Here is a tiny trained network, its code and every weight. The questions are about switching its units off for an input and a target symbol, where a switched-off unit gives its printed mean instead of its output.

import numpy as np


def w(rows, s, z=0):
    codes = np.array(rows[::2]) - 128.0
    scale = np.full(codes.shape[1], s)
    scale[-1] = z or s
    return codes * scale


def f(y):
    return np.maximum(y, 0)


def softmax(a):
    e = np.exp(a - a.max(-1, keepdims=True))
    return e / e.sum(-1, keepdims=True)


def log_softmax(a):
    a = a - a.max(-1, keepdims=True)
    return a - np.log(np.exp(a).sum(-1, keepdims=True))


def net(x, mask):
    ids = ['αβγδζλπστφψ'.index(c) for c in x.split()]
    T = len(ids)
    res = E[ids] + P[:T]
    r = res
    for j in range(2):
        rows = slice(4 * j, 4 * j + 4)
        q, k, v = (r @ M[0][rows].T for M in (Q, K, V))
        z = softmax(np.where(np.tri(T) > 0, q @ k.T / 4**0.5, -1e9)) @ v
        o = O[0][rows]
        res = res + np.where(mask[j], z, o[:, -1]) @ o[:, :-1]
    y = f(res @ A[0][:, :-1].T + A[0][:, -1])
    res = res + np.where(mask[2:18], y, B[0][:, -1]) @ B[0][:, :-1]
    return log_softmax(res[-1] @ U[:, :-1].T + U[:, -1])


Q, K, V, O, A, B = {}, {}, {}, {}, {}, {}
E = w([
[239,197,173,145],'α',
[89,75,227,110],'β',
[124,66,110,23],'γ',
[142,248,96,70],'δ',
[226,199,122,108],'ζ',
[56,116,198,65],'λ',
[103,56,207,43],'π',
[152,249,208,137],'σ',
[156,36,162,74],'τ',
[85,98,161,67],'φ',
[40,137,144,32],'ψ',
],0.015)
P = w([
[227,143,194,7],'0',
[100,137,189,47],'1',
[126,153,162,96],'2',
[114,147,142,113],'3',
[94,135,126,125],'4',
[85,120,119,145],'5',
[71,118,97,154],'6',
[56,111,85,167],'7',
[44,100,73,178],'8',
[36,91,68,198],'9',
[16,92,32,195],'10',
[62,110,146,204],'11',
],0.011)
Q[0] = w([
[107,109,126,74],'H1',
[150,213,61,177],'H1',
[164,179,52,130],'H1',
[111,2,179,41],'H1',
[139,28,152,56],'H2',
[123,140,86,166],'H2',
[150,150,141,205],'H2',
[71,89,174,56],'H2',
],0.022)
K[0] = w([
[156,91,182,49],'H1',
[47,70,36,248],'H1',
[58,87,81,194],'H1',
[160,174,225,30],'H1',
[140,167,204,50],'H2',
[116,129,117,194],'H2',
[76,143,21,168],'H2',
[219,148,183,18],'H2',
],0.015)
V[0] = w([
[68,33,215,124],'H1',
[70,189,145,169],'H1',
[208,9,87,170],'H1',
[136,117,82,69],'H1',
[40,192,167,97],'H2',
[156,146,14,122],'H2',
[31,196,96,64],'H2',
[105,149,174,186],'H2',
],0.015)
O[0] = w([
[211,100,167,74,213],'H1',
[115,124,66,93,28],'H1',
[94,142,174,133,11],'H1',
[151,99,147,251,206],'H1',
[178,118,85,117,207],'H2',
[112,147,135,173,8],'H2',
[185,116,57,179,184],'H2',
[77,163,85,25,43],'H2',
],0.015,0.012)
A[0] = w([
[142,95,116,118,143],'N1',
[175,199,90,162,104],'N2',
[84,105,168,164,123],'N3',
[150,127,101,166,110],'N4',
[124,254,99,126,184],'N5',
[101,147,180,127,142],'N6',
[120,103,86,101,51],'N7',
[92,57,155,96,93],'N8',
[162,183,169,130,208],'N9',
[178,153,142,97,179],'N10',
[158,109,129,145,105],'N11',
[76,206,123,128,209],'N12',
[106,122,104,164,29],'N13',
[40,91,124,120,1],'N14',
[95,107,155,95,35],'N15',
[139,125,123,200,128],'N16',
],0.017,0.0072)
B[0] = w([
[110,119,108,137,200],'N1',
[60,107,235,32,208],'N2',
[218,111,108,95,188],'N3',
[188,180,183,61,224],'N4',
[213,58,199,255,141],'N5',
[162,101,111,140,167],'N6',
[103,167,136,230,145],'N7',
[76,154,140,96,176],'N8',
[72,126,34,157,179],'N9',
[28,110,88,213,220],'N10',
[105,149,130,89,231],'N11',
[226,113,56,109,147],'N12',
[168,39,185,117,156],'N13',
[22,177,225,159,147],'N14',
[218,191,140,64,150],'N15',
[43,218,62,116,254],'N16',
],0.0066,0.034)
U = w([
[85,180,240,113,56],'α',
[49,75,149,41,152],'β',
[156,197,122,170,148],'γ',
[1,237,114,118,69],'δ',
[3,138,162,196,166],'ζ',
[202,73,88,121,118],'λ',
[66,51,169,178,165],'π',
[51,135,17,127,152],'σ',
[178,101,203,116,95],'τ',
[112,126,117,137,255],'φ',
[191,210,92,28,76],'ψ',
],0.0068,0.0053)

Each question gives the input, a string of symbols that net reads in full, and the target symbol t.
The units are the heads (4 rows each of Q, K, V and O) and the neurons (one row each of A and B). Each row of codes is followed by its name. A weight is (code - 128) times the scale printed after its matrix; where a second scale follows, it is the last column's (O, A, B and U).
mask holds one flag per unit, heads first, then neurons. A switched-off unit (its flag False) gives its mean, the last column of its rows in O or B, instead of its output. The means were averaged over made-up inputs and are rounded, as every weight is.
A unit's drop is (log p(t) with every unit on - log p(t) with that unit switched off) / (log p(t) with every unit on - log p(t) with every unit switched off).
The circuit of an input: a set's keep is (log p(t) with only the set's units on - log p(t) with every unit switched off) / (log p(t) with every unit on - log p(t) with every unit switched off). Starting from the 12 units with the biggest drops (on a tie, the unit counted first), units are removed one at a time, each time the one whose removal leaves the highest keep (on an exact tie, the one counted first), for as long as the keep stays at least 0.8.
circuit, biggest first: the units of the circuit, biggest drop first
most important unit: the unit with the biggest drop
k most important neurons: the k neurons with the biggest drops, biggest first
which heads matter: for each layer, one digit per head in row order, 1 if its drop is at least 0.15 and else 0, layers parted by /
input δ β τ β δ φ β γ ψ β, target δ: circuit, biggest first -> [N16 H1]
input ψ β τ λ β β ζ φ, target ψ: most important unit -> N4
input α β γ δ φ β β β δ ζ τ γ, target α: circuit, biggest first -> [H2 N10]
input ψ β γ, target ψ: which heads matter -> 11
input π ψ π γ ψ β β τ β, target π: which heads matter -> 11
input τ α δ β, target τ: circuit, biggest first -> [N3 N6 H1]
input τ α β ψ ψ γ, target τ: 2 most important neurons -> [N3 N16]
input τ β π α γ β ψ β β β τ σ, target ζ: circuit, biggest first -> [N9 N4 H1]
input α β π γ β γ ψ ψ α, target ψ: circuit, biggest first -> [N4 H2]
input τ λ ψ φ λ β φ, target τ: circuit, biggest first -> [H2 N3 N6 H1]
input σ ζ φ λ ψ, target σ: 2 most important neurons -> [N4 N2]
input δ λ λ δ σ δ ζ γ, target δ: circuit, biggest first -> [N16 H1 H2 N2]
input λ β ψ, target λ: circuit, biggest first -> [N16 H1 N2]
input γ γ σ β ψ β β δ λ α β γ, target γ: 2 most important neurons -> [N16 N3]
input β β γ β τ β ψ β β β β α, target σ: most important unit -> N10
input ψ β β ψ β α β ζ, target σ: 2 most important neurons -> [N10 N4]
input τ β λ δ β β β δ, target σ: circuit, biggest first -> [H1 N10 N4]
input β β λ, target β: 2 most important neurons -> [N16 N10]
input β γ τ γ β ψ β β λ ζ τ, target β: 2 most important neurons -> [N8 N16]
input ζ σ β τ γ β φ λ ψ, target ζ: most important unit -> N14
input τ λ ψ ψ, target τ: 2 most important neurons -> [N3 N16]
input β τ δ δ, target α: 3 most important neurons -> [N2 N5 N10]
input β γ β β, target β: 3 most important neurons -> [N16 N8 N10]
input δ δ α α λ τ δ ψ α ψ β, target δ: 2 most important neurons -> [N16 N4]
input ζ ψ γ λ, target ζ: 3 most important neurons -> [N14 N4 N16]
